Below is a small trained network, with its code and all its weights. Each question gives an input and a class and asks what happens when units are switched off, that is, made to give their printed mean instead of their output.

import numpy as np


def w(rows, s, z=0):
    codes = np.array(rows[::2]) - 128.0
    scale = np.full(codes.shape[1], s)
    scale[-1] = z or s
    return codes * scale


def norm(h):
    return h / np.sqrt((h * h).mean(-1, keepdims=True) + 1e-5)


def f(y):
    return y / 2 * (1 + np.tanh(0.7978845608 * (y + 0.044715 * y**3)))


def log_softmax(a):
    a = a - a.max(-1, keepdims=True)
    return a - np.log(np.exp(a).sum(-1, keepdims=True))


def net(x, mask):
    res = np.array(x, float).reshape(1, 3) / 4 @ E
    u = 0
    for l in range(2):
        y = f(norm(res) @ A[l][:, :-1].T + A[l][:, -1])
        res = res + np.where(mask[u : u + 9], y, B[l][:, -1]) @ B[l][:, :-1]
        u += 9
    return log_softmax(norm(res)[-1] @ U[:, :-1].T + U[:, -1])


A, B = {}, {}
E = w([
[98,83,135,172,127,181,220,172,48,73,129],'x0',
[133,141,122,112,148,1,129,76,163,145,49],'x1',
[55,119,80,131,123,221,146,129,160,151,47],'x2',
],0.009)
A[0] = w([
[136,129,88,97,255,196,197,105,133,141,101,47],'0.n0',
[146,177,121,117,128,57,177,56,222,143,79,206],'0.n1',
[112,183,60,84,171,32,40,6,170,33,192,69],'0.n2',
[166,166,55,116,88,139,138,71,226,72,162,161],'0.n3',
[19,83,148,173,126,196,171,72,85,109,44,101],'0.n4',
[159,89,177,108,64,149,114,194,119,15,83,4],'0.n5',
[143,138,129,191,144,100,123,132,172,150,222,119],'0.n6',
[107,75,110,182,143,137,66,196,116,175,126,143],'0.n7',
[115,50,169,123,141,42,131,207,92,97,154,56],'0.n8',
],0.006,0.002)
B[0] = w([
[98,107,90,70,231,74,82,159,32,217,179,150],'0.n0',
[19,174,73,164,16,150,108,181,195,150,65,247],'0.n1',
[183,68,52,181,114,154,43,97,60,201,112,255],'0.n2',
[135,169,80,141,74,111,148,101,69,69,158,169],'0.n3',
[112,43,223,115,40,176,139,98,69,123,141,222],'0.n4',
[228,100,28,80,146,89,141,153,152,36,2,140],'0.n5',
[137,34,174,182,174,77,152,204,166,199,109,165],'0.n6',
[152,132,43,215,62,101,238,73,72,136,66,145],'0.n7',
[35,121,175,176,238,205,43,135,147,98,153,170],'0.n8',
],0.0055,0.0063)
A[1] = w([
[72,175,160,107,103,113,181,112,174,148,95,251],'1.n0',
[91,76,88,98,110,162,159,170,231,147,119,125],'1.n1',
[144,196,107,147,117,112,89,128,196,158,135,134],'1.n2',
[166,136,149,135,82,239,173,132,139,114,204,124],'1.n3',
[83,148,210,147,234,156,128,92,78,2,124,151],'1.n4',
[106,146,48,200,189,154,97,131,102,13,136,222],'1.n5',
[122,130,142,72,150,187,147,126,155,203,119,124],'1.n6',
[138,226,45,121,146,50,55,57,175,83,72,50],'1.n7',
[160,90,171,113,149,230,176,112,114,150,143,52],'1.n8',
],0.0078,0.0027)
B[1] = w([
[223,118,182,121,46,121,66,160,100,153,215,176],'1.n0',
[194,122,71,70,120,5,124,98,137,174,145,178],'1.n1',
[120,124,175,179,167,166,150,146,59,21,99,224],'1.n2',
[70,181,124,149,175,46,187,47,174,173,95,246],'1.n3',
[195,47,158,2,162,113,95,174,135,30,139,216],'1.n4',
[206,150,158,119,128,96,120,127,223,176,153,186],'1.n5',
[176,108,183,128,247,55,153,143,155,125,130,156],'1.n6',
[111,190,69,129,107,229,172,192,126,75,100,254],'1.n7',
[65,181,46,139,169,183,105,171,127,125,102,215],'1.n8',
],0.0088,0.0064)
U = w([
[195,94,182,186,156,108,51,82,91,160,200,100],'0',
[91,249,103,153,209,100,183,59,216,204,171,136],'1',
[111,61,190,91,76,128,136,116,85,80,132,5],'2',
[140,220,51,169,88,169,88,180,129,103,79,196],'3',
[151,95,138,62,51,59,101,108,131,238,120,87],'4',
[47,75,76,68,209,181,206,128,81,136,80,80],'5',
[199,77,192,44,206,108,149,176,187,66,184,194],'6',
],0.013,0.0028)

Each question gives the input, the list of numbers given to net, and the class t.
The units are the neurons (one row each of A and B). Each row of codes is followed by its name. A weight is (code - 128) times the scale printed after its matrix; where a second scale follows, it is the last column's (A, B and U).
mask holds one flag per neuron, layer by layer. A switched-off neuron (its flag False) gives its mean, the last column of its row in B, instead of its output. The means were averaged over made-up inputs and are rounded, as every weight is.
A unit's drop is (log p(t) with every unit on - log p(t) with that unit switched off) / (log p(t) with every unit on - log p(t) with every unit switched off).
The circuit of an input: a set's keep is (log p(t) with only the set's units on - log p(t) with every unit switched off) / (log p(t) with every unit on - log p(t) with every unit switched off). Starting from the 12 units with the biggest drops (on a tie, the unit counted first), units are removed one at a time, each time the one whose removal leaves the highest keep (on an exact tie, the one counted first), for as long as the keep stays at least 0.8.
circuit, biggest first: the units of the circuit, biggest drop first
unit that matters most: the unit with the biggest drop
k most important neurons: the k neurons with the biggest drops, biggest first
k most important neurons of layer l: the k neurons of layer l with the biggest drops, biggest first
drop when u is switched off: that unit's drop, to one decimal
input [0,-8,-3], class 1: circuit, biggest first : (1.n3)
input [5,8,-4], class 3: circuit, biggest first : (0.n1; 0.n4; 1.n7)
input [-7,-5,-3], class 0: 2 most important neurons of layer 0 : (0.n6; 0.n1)
input [8,-2,-2], class 6: circuit, biggest first : (1.n4; 1.n5)
input [-5,1,8], class 4: 4 most important neurons of layer 1 : (1.n1; 1.n0; 1.n8; 1.n6)
input [2,1,0], class 6: 2 most important neurons : (1.n4; 0.n8)
input [-4,-8,-7], class 1: 2 most important neurons of layer 0 : (0.n2; 0.n0)
input [0,0,-5], class 0: 3 most important neurons : (0.n2; 0.n6; 1.n7)
input [2,-4,-1], class 1: 2 most important neurons : (1.n3; 1.n5)
input [-2,-6,-6], class 1: 4 most important neurons of layer 1 : (1.n3; 1.n4; 1.n0; 1.n2)
input [6,8,7], class 4: 2 most important neurons of layer 1 : (1.n0; 1.n2)
input [8,8,7], class 2: 3 most important neurons of layer 1 : (1.n0; 1.n3; 1.n7)
input [6,-6,-3], class 6: 3 most important neurons of layer 1 : (1.n4; 1.n5; 1.n7)
input [6,-2,-1], class 6: drop when 1.n4 is switched off : 1.3
input [8,1,-2], class 6: drop when 1.n4 is switched off : 0.2
input [2,-4,-4], class 6: drop when 1.n4 is switched off : 1.5
input [-7,8,-8], class 3: unit that matters most : 1.n7
